Below are the code and all the weights of a small trained network. Each question names an input and a class and asks about switching units off, where a switched-off unit gives its printed mean instead of its output.

import numpy as np


def w(rows, s, z=0):
    codes = np.array(rows[::2]) - 128.0
    scale = np.full(codes.shape[1], s)
    scale[-1] = z or s
    return codes * scale


def norm(h):
    return h / np.sqrt((h * h).mean(-1, keepdims=True) + 1e-5)


def f(y):
    return np.maximum(y, 0)


def log_softmax(a):
    a = a - a.max(-1, keepdims=True)
    return a - np.log(np.exp(a).sum(-1, keepdims=True))


def net(x, mask):
    res = np.array(x, float).reshape(1, 3) / 4 @ E
    u = 0
    for l in range(4):
        y = f(norm(res) @ A[l][:, :-1].T + A[l][:, -1])
        res = res + np.where(mask[u : u + 7], y, B[l][:, -1]) @ B[l][:, :-1]
        u += 7
    return log_softmax(norm(res)[-1] @ U[:, :-1].T + U[:, -1])


A, B = {}, {}
E = w([
[117,145,171,189,31],'x0',
[116,55,106,167,132],'x1',
[225,140,159,68,2],'x2',
],0.0044)
A[0] = w([
[188,82,64,64,85,73],'0.n1',
[123,125,95,121,195,4],'0.n2',
[120,139,112,110,229,230],'0.n3',
[106,193,86,145,137,117],'0.n4',
[108,206,98,146,206,141],'0.n5',
[211,29,151,142,116,21],'0.n6',
[102,183,254,162,127,109],'0.n7',
],0.0073,0.0017)
B[0] = w([
[109,110,112,72,214,216],'0.n1',
[57,99,178,167,3,186],'0.n2',
[171,144,101,56,158,254],'0.n3',
[32,68,147,111,180,166],'0.n4',
[53,141,221,90,96,229],'0.n5',
[122,82,85,81,192,186],'0.n6',
[31,93,205,191,123,195],'0.n7',
],0.0062,0.0048)
A[1] = w([
[212,254,85,120,163,1],'1.n1',
[187,176,183,200,112,78],'1.n2',
[80,37,15,64,44,93],'1.n3',
[89,92,46,212,240,18],'1.n4',
[115,133,116,122,22,154],'1.n5',
[45,227,113,74,147,87],'1.n6',
[91,133,241,108,88,67],'1.n7',
],0.0057,0.0016)
B[1] = w([
[223,136,21,170,166,138],'1.n1',
[138,154,2,24,181,150],'1.n2',
[57,94,147,153,130,215],'1.n3',
[191,140,144,102,46,179],'1.n4',
[34,105,108,110,141,183],'1.n5',
[176,124,52,220,37,222],'1.n6',
[78,138,134,130,144,254],'1.n7',
],0.0075,0.0039)
A[2] = w([
[60,37,184,149,129,1],'2.n1',
[121,148,208,254,18,110],'2.n2',
[123,138,72,227,65,95],'2.n3',
[149,160,50,32,96,159],'2.n4',
[21,219,223,154,130,116],'2.n5',
[51,127,140,62,123,117],'2.n6',
[98,203,186,74,143,82],'2.n7',
],0.0073,0.0022)
B[2] = w([
[110,137,67,140,82,222],'2.n1',
[136,78,136,216,155,192],'2.n2',
[187,133,147,75,132,148],'2.n3',
[158,92,91,137,254,195],'2.n4',
[184,133,137,107,139,255],'2.n5',
[111,186,67,41,127,246],'2.n6',
[148,207,219,96,180,169],'2.n7',
],0.0072,0.0074)
A[3] = w([
[165,183,102,89,118,120],'3.n1',
[129,168,68,169,146,96],'3.n2',
[109,108,117,167,106,99],'3.n3',
[138,174,112,95,184,108],'3.n4',
[195,150,142,187,251,4],'3.n5',
[107,129,198,147,96,136],'3.n6',
[140,190,124,102,97,145],'3.n7',
],0.011,0.0031)
B[3] = w([
[155,106,136,122,2,213],'3.n1',
[123,58,168,180,140,151],'3.n2',
[207,195,134,100,130,170],'3.n3',
[149,157,233,206,87,255],'3.n4',
[94,124,81,239,64,175],'3.n5',
[124,113,98,80,175,164],'3.n6',
[192,134,147,130,169,196],'3.n7',
],0.0083,0.0057)
U = w([
[136,200,201,96,72,152],'0',
[176,105,112,211,119,248],'1',
[48,96,52,82,67,89],'2',
[133,68,106,83,219,77],'3',
[6,167,160,152,207,3],'4',
],0.021,0.0019)

Each question gives the input, the list of numbers given to net, and the class t.
The units are the neurons (one row each of A and B). Each row of codes is followed by its name. A weight is (code - 128) times the scale printed after its matrix; where a second scale follows, it is the last column's (A, B and U).
mask holds one flag per neuron, layer by layer. A switched-off neuron (its flag False) gives its mean, the last column of its row in B, instead of its output. The means were averaged over made-up inputs and are rounded, as every weight is.
A unit's drop is (log p(t) with every unit on - log p(t) with that unit switched off) / (log p(t) with every unit on - log p(t) with every unit switched off).
The circuit of an input: a set's keep is (log p(t) with only the set's units on - log p(t) with every unit switched off) / (log p(t) with every unit on - log p(t) with every unit switched off). Starting from the 12 units with the biggest drops (on a tie, the unit counted first), units are removed one at a time, each time the one whose removal leaves the highest keep (on an exact tie, the one counted first), for as long as the keep stays at least 0.8.
units of the circuit, in order: the units of the circuit, biggest drop first
most important unit: the unit with the biggest drop
k most important neurons: the k neurons with the biggest drops, biggest first
top k neurons in layer l: the k neurons of layer l with the biggest drops, biggest first
input [1,-8,-3], class 4: units of the circuit, in order : [0.n4]
input [-8,-2,1], class 1: units of the circuit, in order : [2.n4 3.n4 3.n5]
input [-1,1,5], class 3: units of the circuit, in order : [0.n1 2.n4]
input [7,0,-2], class 4: 4 most important neurons : [0.n7 1.n6 3.n1 1.n7]
input [-3,-7,-8], class 0: 2 most important neurons : [0.n3 0.n5]
input [8,-8,0], class 4: 3 most important neurons : [0.n7 2.n2 0.n3]
input [2,7,5], class 2: 3 most important neurons : [1.n3 0.n3 2.n4]
input [3,1,2], class 2: top 2 neurons in layer 0 : [0.n5 0.n6]
input [-3,-3,-7], class 0: 2 most important neurons : [0.n3 0.n5]
input [-7,-2,-8], class 0: 2 most important neurons : [0.n5 0.n2]
input [8,1,0], class 1: top 2 neurons in layer 1 : [1.n3 1.n4]
input [0,-4,-3], class 0: 4 most important neurons : [0.n3 2.n5 1.n3 2.n6]
input [-6,0,-3], class 0: 4 most important neurons : [0.n5 0.n3 0.n2 0.n6]
input [6,5,-7], class 1: most important unit : 2.n2
input [-4,1,-2], class 2: 3 most important neurons : [0.n2 1.n6 2.n7]
input [-4,2,-2], class 2: 2 most important neurons : [0.n2 1.n6]
input [3,8,3], class 2: 2 most important neurons : [1.n3 1.n6]
input [0,3,4], class 3: top 2 neurons in layer 0 : [0.n6 0.n1]
input [-6,-1,8], class 1: top 2 neurons in layer 2 : [2.n4 2.n6]
input [-8,6,-2], class 2: most important unit : 0.n2
input [-4,2,3], class 3: top 2 neurons in layer 0 : [0.n6 0.n1]
